Here is a tiny trained network, its code and every weight. The questions are about switching its units off for an input and a class, where a switched-off unit gives its printed mean instead of its output.

import numpy as np


def w(rows, s, z=0):
    codes = np.array(rows[::2]) - 128.0
    scale = np.full(codes.shape[1], s)
    scale[-1] = z or s
    return codes * scale


def f(y):
    return y / 2 * (1 + np.tanh(0.7978845608 * (y + 0.044715 * y**3)))


def log_softmax(a):
    a = a - a.max(-1, keepdims=True)
    return a - np.log(np.exp(a).sum(-1, keepdims=True))


def net(x, mask):
    res = np.array(x, float).reshape(1, 5) / 4 @ E
    y = f(res @ A[0][:, :-1].T + A[0][:, -1])
    res = res + np.where(mask, y, B[0][:, -1]) @ B[0][:, :-1]
    return log_softmax(res[-1] @ U[:, :-1].T + U[:, -1])


A, B = {}, {}
E = w([
[109,216,139,76,110,50,16,67,182],'x0',
[173,41,194,150,201,14,202,84,132],'x1',
[133,86,110,51,199,189,119,122,16],'x2',
[194,182,236,209,55,148,111,83,93],'x3',
[228,110,175,42,3,154,118,173,156],'x4',
],0.0064)
A[0] = w([
[223,71,156,116,74,142,180,124,130,166],'neuron 1',
[103,125,78,199,99,121,114,147,157,149],'neuron 2',
[111,141,128,12,114,124,140,135,148,179],'neuron 3',
[120,189,137,122,154,79,150,109,174,163],'neuron 4',
[165,114,149,130,110,202,138,171,142,168],'neuron 5',
[66,87,136,140,186,159,161,95,93,132],'neuron 6',
[155,170,194,134,104,113,82,89,100,188],'neuron 7',
[73,177,66,123,127,140,104,115,164,252],'neuron 8',
[163,143,153,85,131,95,35,115,145,188],'neuron 9',
[114,180,105,164,115,195,126,155,122,121],'neuron 10',
[125,118,130,176,185,79,114,77,154,199],'neuron 11',
[152,109,105,181,166,118,175,105,43,176],'neuron 12',
[209,119,180,123,89,106,116,109,108,251],'neuron 13',
[164,141,194,165,125,108,99,93,144,161],'neuron 14',
[170,79,137,156,100,160,174,206,110,177],'neuron 15',
[140,147,66,83,84,165,93,156,145,224],'neuron 16',
[138,168,162,153,75,106,130,75,136,145],'neuron 17',
[187,151,207,148,109,106,136,80,101,164],'neuron 18',
[99,128,125,65,98,123,104,142,131,156],'neuron 19',
[124,156,112,165,89,139,99,135,107,170],'neuron 20',
[111,136,106,84,145,94,79,120,149,183],'neuron 21',
[97,158,101,176,120,191,133,155,113,176],'neuron 22',
[147,94,141,92,117,133,160,158,122,157],'neuron 23',
[166,66,125,150,142,133,167,146,102,204],'neuron 24',
[99,174,69,80,114,172,71,123,161,210],'neuron 25',
[163,116,243,96,97,144,154,138,159,246],'neuron 26',
[84,127,53,122,148,167,150,122,96,197],'neuron 27',
[77,107,97,144,190,76,158,148,127,202],'neuron 28',
[116,116,111,189,138,85,137,72,130,202],'neuron 29',
],0.011,0.0041)
B[0] = w([
[205,72,46,178,98,87,108,168,94,249],'neuron 1',
[153,111,181,151,90,146,123,152,105,169],'neuron 2',
[114,148,76,44,177,63,123,125,91,207],'neuron 3',
[110,101,119,119,1,92,63,149,197,195],'neuron 4',
[158,136,117,142,90,117,116,191,70,202],'neuron 5',
[88,107,142,123,183,180,91,61,75,215],'neuron 6',
[156,191,115,157,76,140,171,86,209,224],'neuron 7',
[44,163,217,126,148,114,108,222,184,230],'neuron 8',
[122,154,137,85,123,78,143,86,168,221],'neuron 9',
[134,168,157,186,128,161,142,188,121,186],'neuron 10',
[64,75,166,123,86,119,56,74,171,230],'neuron 11',
[148,104,127,143,214,214,129,62,165,224],'neuron 12',
[241,126,69,114,81,103,176,55,154,250],'neuron 13',
[190,153,100,157,64,172,147,75,215,213],'neuron 14',
[179,115,71,180,164,148,97,161,76,232],'neuron 15',
[102,175,132,97,129,114,163,196,54,233],'neuron 16',
[144,164,134,126,97,174,132,126,191,204],'neuron 17',
[203,168,102,173,143,207,178,46,212,233],'neuron 18',
[127,177,118,60,119,91,131,170,109,178],'neuron 19',
[131,165,156,175,115,159,201,138,117,171],'neuron 20',
[68,149,138,52,97,98,110,164,164,198],'neuron 21',
[92,147,168,190,143,222,142,189,85,195],'neuron 22',
[141,123,78,90,127,111,112,133,44,181],'neuron 23',
[196,43,71,108,211,156,111,112,67,218],'neuron 24',
[73,206,197,102,109,69,180,169,101,243],'neuron 25',
[243,109,71,142,79,69,141,89,127,254],'neuron 26',
[96,146,212,111,170,181,160,124,87,229],'neuron 27',
[20,52,128,125,144,157,40,70,100,244],'neuron 28',
[117,65,146,168,151,129,74,108,208,209],'neuron 29',
],0.0066,0.0082)
U = w([
[170,146,114,143,103,129,152,61,184,86],'0',
[93,176,134,3,130,72,139,130,103,82],'1',
[97,72,129,121,202,158,108,66,87,180],'2',
[91,173,176,169,121,143,144,163,101,254],'3',
[68,81,145,131,97,84,42,110,170,132],'4',
[180,75,39,141,119,104,110,142,59,40],'5',
],0.011,0.00073)

Each question gives the input, the list of numbers given to net, and the class t.
The units are the neurons (one row each of A and B). Each row of codes is followed by its name. A weight is (code - 128) times the scale printed after its matrix; where a second scale follows, it is the last column's (A, B and U).
mask holds one flag per neuron, in row order. A switched-off neuron (its flag False) gives its mean, the last column of its row in B, instead of its output. The means were averaged over made-up inputs and are rounded, as every weight is.
A unit's drop is (log p(t) with every unit on - log p(t) with that unit switched off) / (log p(t) with every unit on - log p(t) with every unit switched off).
The circuit of an input: a set's keep is (log p(t) with only the set's units on - log p(t) with every unit switched off) / (log p(t) with every unit on - log p(t) with every unit switched off). Starting from the 12 units with the biggest drops (on a tie, the unit counted first), units are removed one at a time, each time the one whose removal leaves the highest keep (on an exact tie, the one counted first), for as long as the keep stays at least 0.8.
circuit, biggest first: the units of the circuit, biggest drop first
unit that matters most: the unit with the biggest drop
top k neurons: the k neurons with the biggest drops, biggest first
drop when u is switched off: that unit's drop, to one decimal
input [7,8,-3,5,-8], class 4: unit that matters most	neuron 11
input [-6,-4,8,3,-1], class 2: circuit, biggest first	neuron 12; neuron 6
input [0,1,7,5,0], class 0: circuit, biggest first	neuron 18; neuron 28
input [1,8,-3,-4,2], class 4: circuit, biggest first	neuron 11; neuron 28
input [-3,-2,0,3,-1], class 3: circuit, biggest first	neuron 13; neuron 22
input [-6,-6,2,8,0], class 5: top 2 neurons	neuron 8; neuron 15
input [2,-3,2,-1,-8], class 4: top 4 neurons	neuron 8; neuron 24; neuron 28; neuron 11
input [-8,6,-8,5,1], class 5: top 3 neurons	neuron 1; neuron 15; neuron 24
input [-3,6,-2,5,7], class 5: top 2 neurons	neuron 1; neuron 15
input [6,-8,5,7,4], class 1: top 2 neurons	neuron 25; neuron 16
input [-3,5,-6,0,-4], class 4: top 4 neurons	neuron 11; neuron 4; neuron 29; neuron 27
input [-1,-8,6,-4,-3], class 3: top 2 neurons	neuron 22; neuron 10
input [-5,-2,0,3,-1], class 5: drop when neuron 8 is switched off	0.2
input [-2,-4,-5,2,8], class 5: drop when neuron 1 is switched off	0.1
input [-8,6,-6,3,6], class 5: drop when neuron 13 is switched off	0.0
input [-6,0,-8,4,-8], class 2: unit that matters most	neuron 12
